Here is a tiny trained network, its code and every weight. The questions are about switching its units off for an input and a target symbol, where a switched-off unit gives its printed mean instead of its output.

import numpy as np


def w(rows, s, z=0):
    codes = np.array(rows[::2]) - 128.0
    scale = np.full(codes.shape[1], s)
    scale[-1] = z or s
    return codes * scale


def f(y):
    return np.maximum(y, 0)


def softmax(a):
    e = np.exp(a - a.max(-1, keepdims=True))
    return e / e.sum(-1, keepdims=True)


def log_softmax(a):
    a = a - a.max(-1, keepdims=True)
    return a - np.log(np.exp(a).sum(-1, keepdims=True))


def net(x, mask):
    ids = ['ζηξσφψ'.index(c) for c in x.split()]
    T = len(ids)
    res = E[ids] + P[:T]
    r = res
    for j in range(3):
        rows = slice(4 * j, 4 * j + 4)
        q, k, v = (r @ M[0][rows].T for M in (Q, K, V))
        z = softmax(np.where(np.tri(T) > 0, q @ k.T / 4**0.5, -1e9)) @ v
        o = O[0][rows]
        res = res + np.where(mask[j], z, o[:, -1]) @ o[:, :-1]
    y = f(res @ A[0][:, :-1].T + A[0][:, -1])
    res = res + np.where(mask[3:7], y, B[0][:, -1]) @ B[0][:, :-1]
    return log_softmax(res[-1] @ U[:, :-1].T + U[:, -1])


Q, K, V, O, A, B = {}, {}, {}, {}, {}, {}
E = w([
[57,52,154,216],'ζ',
[103,239,255,151],'η',
[125,32,129,167],'ξ',
[166,41,195,139],'σ',
[79,28,153,72],'φ',
[103,23,189,188],'ψ',
],0.0079)
P = w([
[135,162,68,126],'0',
[130,39,175,180],'1',
[91,85,162,74],'2',
[64,91,143,65],'3',
[28,101,131,58],'4',
[2,101,117,42],'5',
],0.0081)
Q[0] = w([
[146,194,94,141],'H1',
[106,176,115,142],'H1',
[96,120,142,130],'H1',
[126,112,133,143],'H1',
[161,76,147,52],'H2',
[251,207,109,157],'H2',
[86,116,137,144],'H2',
[100,123,97,97],'H2',
[154,210,162,114],'H3',
[133,8,137,154],'H3',
[110,213,102,103],'H3',
[175,186,184,93],'H3',
],0.027)
K[0] = w([
[120,177,184,150],'H1',
[142,187,136,122],'H1',
[144,132,93,108],'H1',
[134,109,117,151],'H1',
[94,191,109,152],'H2',
[83,68,252,103],'H2',
[137,128,69,124],'H2',
[205,184,131,138],'H2',
[112,40,189,171],'H3',
[83,179,24,106],'H3',
[189,115,200,130],'H3',
[117,20,148,173],'H3',
],0.023)
V[0] = w([
[107,154,194,161],'H1',
[167,128,90,124],'H1',
[124,142,168,136],'H1',
[136,149,147,123],'H1',
[173,160,125,169],'H2',
[233,108,125,141],'H2',
[119,86,253,118],'H2',
[77,71,140,169],'H2',
[149,128,126,149],'H3',
[145,146,94,126],'H3',
[109,167,89,115],'H3',
[136,131,127,143],'H3',
],0.026)
O[0] = w([
[134,191,118,58,218],'H1',
[95,90,176,129,1],'H1',
[125,164,123,90,173],'H1',
[98,158,140,105,111],'H1',
[119,161,146,58,136],'H2',
[34,96,209,106,40],'H2',
[195,3,119,94,158],'H2',
[95,71,35,172,139],'H2',
[134,133,124,152,125],'H3',
[153,184,145,118,33],'H3',
[132,194,130,106,33],'H3',
[127,130,121,145,131],'H3',
],0.021,0.0059)
A[0] = w([
[165,254,177,190,93],'N1',
[119,82,219,199,3],'N2',
[162,189,204,105,52],'N3',
[189,159,114,138,152],'N4',
],0.0091,0.0037)
B[0] = w([
[147,9,178,163,209],'N1',
[167,212,201,203,165],'N2',
[128,206,100,194,244],'N3',
[158,116,125,159,226],'N4',
],0.012,0.011)
U = w([
[134,215,71,113,93],'ζ',
[248,164,177,99,79],'η',
[70,226,175,200,9],'ξ',
[147,86,254,124,1],'σ',
[192,120,176,226,234],'φ',
[168,99,139,111,234],'ψ',
],0.0046,0.0036)

Each question gives the input, a string of symbols that net reads in full, and the target symbol t.
The units are the heads (4 rows each of Q, K, V and O) and the neurons (one row each of A and B). Each row of codes is followed by its name. A weight is (code - 128) times the scale printed after its matrix; where a second scale follows, it is the last column's (O, A, B and U).
mask holds one flag per unit, heads first, then neurons. A switched-off unit (its flag False) gives its mean, the last column of its rows in O or B, instead of its output. The means were averaged over made-up inputs and are rounded, as every weight is.
A unit's drop is (log p(t) with every unit on - log p(t) with that unit switched off) / (log p(t) with every unit on - log p(t) with every unit switched off).
The circuit of an input: a set's keep is (log p(t) with only the set's units on - log p(t) with every unit switched off) / (log p(t) with every unit on - log p(t) with every unit switched off). Starting from all 7 units, units are removed one at a time, each time the one whose removal leaves the highest keep (on an exact tie, the one counted first), for as long as the keep stays at least 0.8.
units of the circuit, in order: the units of the circuit, biggest drop first
unit that matters most: the unit with the biggest drop
top k neurons: the k neurons with the biggest drops, biggest first
which heads matter: for each layer, one digit per head in row order, 1 if its drop is at least 0.15 and else 0, layers parted by /
drop of u: that unit's drop, to one decimal
input ξ η φ η σ, target ξ: units of the circuit, in order => (H2)
input ζ η ζ ζ η ξ, target ζ: top 3 neurons => (N1, N4, N2)
input σ ξ η, target σ: which heads matter => 010
input ξ ζ σ ξ, target ξ: which heads matter => 010
input σ φ ξ, target σ: top 2 neurons => (N3, N4)
input η φ η η, target η: which heads matter => 110
input ψ ζ ξ η, target ψ: units of the circuit, in order => (H2, N3, N2)
input ζ η φ ψ σ, target ζ: top 2 neurons => (N1, N2)
input ζ η η η φ, target ζ: top 2 neurons => (N1, N4)
input η η φ φ φ η, target η: which heads matter => 010
input σ φ ξ η φ η, target σ: drop of N3 => 0.2
input ξ ψ η ξ η φ, target ξ: drop of N1 => 0.2
input ξ η η, target ξ: drop of N1 => 0.2
input η η η σ ξ ζ, target η: drop of H2 => 0.7
input σ η φ η η ψ, target σ: unit that matters most => H2
